Below are the code and all the weights of a small trained network. Each question names an input and a target symbol and asks about switching units off, where a switched-off unit gives its printed mean instead of its output.

import numpy as np


def w(rows, s, z=0):
    codes = np.array(rows[::2]) - 128.0
    scale = np.full(codes.shape[1], s)
    scale[-1] = z or s
    return codes * scale


def f(y):
    return np.maximum(y, 0)


def softmax(a):
    e = np.exp(a - a.max(-1, keepdims=True))
    return e / e.sum(-1, keepdims=True)


def log_softmax(a):
    a = a - a.max(-1, keepdims=True)
    return a - np.log(np.exp(a).sum(-1, keepdims=True))


def net(x, mask):
    ids = ['αβγδεζηθλξστω'.index(c) for c in x.split()]
    T = len(ids)
    res = E[ids] + P[:T]
    r = res
    for j in range(2):
        rows = slice(2 * j, 2 * j + 2)
        q, k, v = (r @ M[0][rows].T for M in (Q, K, V))
        z = softmax(np.where(np.tri(T) > 0, q @ k.T / 2**0.5, -1e9)) @ v
        o = O[0][rows]
        res = res + np.where(mask[j], z, o[:, -1]) @ o[:, :-1]
    y = f(res @ A[0][:, :-1].T + A[0][:, -1])
    res = res + np.where(mask[2:14], y, B[0][:, -1]) @ B[0][:, :-1]
    return log_softmax(res[-1] @ U[:, :-1].T + U[:, -1])


Q, K, V, O, A, B = {}, {}, {}, {}, {}, {}
E = w([
[191,153,166,134,136,163,167,168],'α',
[153,135,187,81,115,116,53,51],'β',
[175,61,105,138,240,184,188,104],'γ',
[162,101,138,98,65,147,77,54],'δ',
[65,162,165,123,140,204,130,116],'ε',
[201,74,124,98,60,133,80,95],'ζ',
[116,170,188,127,111,182,149,149],'η',
[94,150,227,127,162,153,133,151],'θ',
[117,152,105,138,179,98,108,152],'λ',
[144,111,98,112,76,137,74,36],'ξ',
[118,72,253,121,22,152,215,84],'σ',
[185,107,177,79,83,125,63,82],'τ',
[71,43,169,101,63,227,175,166],'ω',
],0.013)
P = w([
[148,142,143,254,110,193,145,121],'0',
[139,157,164,108,152,141,70,86],'1',
[150,128,161,83,165,110,91,127],'2',
[146,127,146,83,143,101,104,135],'3',
[136,130,130,83,131,106,110,133],'4',
[132,133,115,81,119,108,119,127],'5',
[127,134,101,81,116,114,125,122],'6',
[127,137,87,88,112,117,125,117],'7',
],0.0096)
Q[0] = w([
[221,173,44,8,92,89,21,59],'H1',
[40,158,73,173,182,112,149,204],'H1',
[51,94,152,239,138,160,253,196],'H2',
[111,196,92,182,185,120,156,162],'H2',
],0.0064)
K[0] = w([
[136,138,108,221,145,146,118,124],'H1',
[101,138,107,67,187,102,118,142],'H1',
[117,116,150,6,124,114,144,130],'H2',
[124,161,108,86,174,98,82,131],'H2',
],0.013)
V[0] = w([
[197,90,254,116,93,180,120,23],'H1',
[62,115,86,127,121,128,121,20],'H1',
[95,90,161,146,19,225,179,165],'H2',
[214,71,42,148,74,130,122,150],'H2',
],0.0091)
O[0] = w([
[213,102,192,169,209,196,84,184,254],'H1',
[254,171,165,230,68,27,167,135,113],'H1',
[104,56,189,213,201,83,80,95,161],'H2',
[64,94,117,204,56,130,26,205,128],'H2',
],0.0077,0.0078)
A[0] = w([
[74,141,85,113,90,75,220,172,52],'N1',
[129,94,128,154,164,172,174,155,77],'N2',
[105,156,70,92,105,67,136,134,180],'N3',
[44,90,134,140,122,142,109,117,202],'N4',
[82,161,123,107,5,118,181,59,94],'N5',
[76,152,89,106,85,89,157,113,81],'N6',
[163,136,147,152,162,116,117,203,152],'N7',
[87,141,124,167,165,113,124,141,175],'N8',
[183,115,145,150,111,62,151,82,150],'N9',
[111,112,133,149,72,73,79,112,136],'N10',
[149,156,113,132,124,176,122,123,252],'N11',
[112,96,146,148,119,80,74,110,40],'N12',
],0.012,0.0043)
B[0] = w([
[218,83,248,209,111,147,82,192,141],'N1',
[66,144,111,61,66,80,97,71,173],'N2',
[96,113,95,111,91,118,78,50,174],'N3',
[113,110,174,72,159,118,190,208,162],'N4',
[99,110,80,185,217,232,174,139,155],'N5',
[176,111,189,166,103,130,101,162,148],'N6',
[82,165,94,157,126,159,142,127,246],'N7',
[172,190,131,79,199,134,151,180,153],'N8',
[121,182,137,143,138,94,240,81,158],'N9',
[124,175,79,110,74,46,163,199,154],'N10',
[147,167,124,83,120,133,124,136,200],'N11',
[94,99,69,152,113,87,117,115,174],'N12',
],0.011)
U = w([
[171,46,153,191,103,232,47,123,158],'α',
[132,104,112,135,159,71,170,152,87],'β',
[201,75,152,101,179,146,150,93,59],'γ',
[35,173,3,40,114,121,129,47,204],'δ',
[187,232,175,129,200,199,208,223,190],'ε',
[197,143,208,36,9,1,51,128,168],'ζ',
[86,29,167,78,133,151,139,165,95],'η',
[88,121,96,150,91,116,104,214,40],'θ',
[141,187,123,165,62,87,183,139,81],'λ',
[119,116,193,152,98,96,204,65,174],'ξ',
[121,141,111,196,110,122,146,127,115],'σ',
[94,113,90,174,187,131,118,83,1],'τ',
[160,49,128,129,171,121,134,111,94],'ω',
],0.009,0.0047)

Each question gives the input, a string of symbols that net reads in full, and the target symbol t.
The units are the heads (2 rows each of Q, K, V and O) and the neurons (one row each of A and B). Each row of codes is followed by its name. A weight is (code - 128) times the scale printed after its matrix; where a second scale follows, it is the last column's (O, A, B and U).
mask holds one flag per unit, heads first, then neurons. A switched-off unit (its flag False) gives its mean, the last column of its rows in O or B, instead of its output. The means were averaged over made-up inputs and are rounded, as every weight is.
A unit's drop is (log p(t) with every unit on - log p(t) with that unit switched off) / (log p(t) with every unit on - log p(t) with every unit switched off).
The circuit of an input: a set's keep is (log p(t) with only the set's units on - log p(t) with every unit switched off) / (log p(t) with every unit on - log p(t) with every unit switched off). Starting from the 12 units with the biggest drops (on a tie, the unit counted first), units are removed one at a time, each time the one whose removal leaves the highest keep (on an exact tie, the one counted first), for as long as the keep stays at least 0.8.
units of the circuit, in order: the units of the circuit, biggest drop first
unit that matters most: the unit with the biggest drop
k most important neurons: the k neurons with the biggest drops, biggest first
heads that matter: for each layer, one digit per head in row order, 1 if its drop is at least 0.15 and else 0, layers parted by /
drop of u: that unit's drop, to one decimal
input σ λ α τ λ λ β, target τ: units of the circuit, in order -> H2; N12
input ζ λ ξ ζ τ τ, target θ: heads that matter -> 01
input ε ζ λ τ, target ξ: units of the circuit, in order -> H2; N9
input δ θ τ, target σ: heads that matter -> 11
input β τ τ σ β ζ ζ λ, target ε: units of the circuit, in order -> N3; N8
input ζ δ ζ, target θ: units of the circuit, in order -> H2; N10; N12
input ω γ δ α λ τ δ ε, target ε: 2 most important neurons -> N3; N12
input τ ζ ζ λ λ λ ζ, target α: units of the circuit, in order -> H1; H2
input σ τ ζ λ θ λ λ β, target τ: heads that matter -> 11
input η α λ λ, target δ: units of the circuit, in order -> H1
input λ λ λ, target ζ: units of the circuit, in order -> H1; N1; H2; N7
input α λ λ λ λ λ τ τ, target η: heads that matter -> 11
input θ λ τ, target γ: units of the circuit, in order -> H2; H1
input ε ζ ζ δ δ, target ξ: unit that matters most -> H2
input τ ζ β δ γ, target δ: 2 most important neurons -> N2; N7
input β β λ β, target ε: heads that matter -> 10
input ε ω λ η λ ζ, target ξ: units of the circuit, in order -> H2; N9
input λ τ τ τ β, target δ: heads that matter -> 10
input τ λ λ ξ β ζ λ τ, target α: heads that matter -> 11
input ω γ ε λ ε λ τ, target β: heads that matter -> 01
input ξ λ δ, target λ: unit that matters most -> H1
input ζ α β, target θ: 3 most important neurons -> N12; N10; N7
input λ α λ β τ, target δ: 2 most important neurons -> N5; N3
input ζ θ λ λ τ, target θ: 3 most important neurons -> N10; N12; N7
input ζ α τ β ξ, target θ: 2 most important neurons -> N10; N12
input λ λ λ λ, target α: 3 most important neurons -> N1; N5; N3
input θ τ σ β λ τ, target γ: most important neuron -> N7
input ω λ τ λ ζ ω, target η: drop of N6 -> 0.0
input σ γ β λ η ζ, target τ: drop of H2 -> 1.2
input σ λ λ τ, target τ: drop of H1 -> 0.7
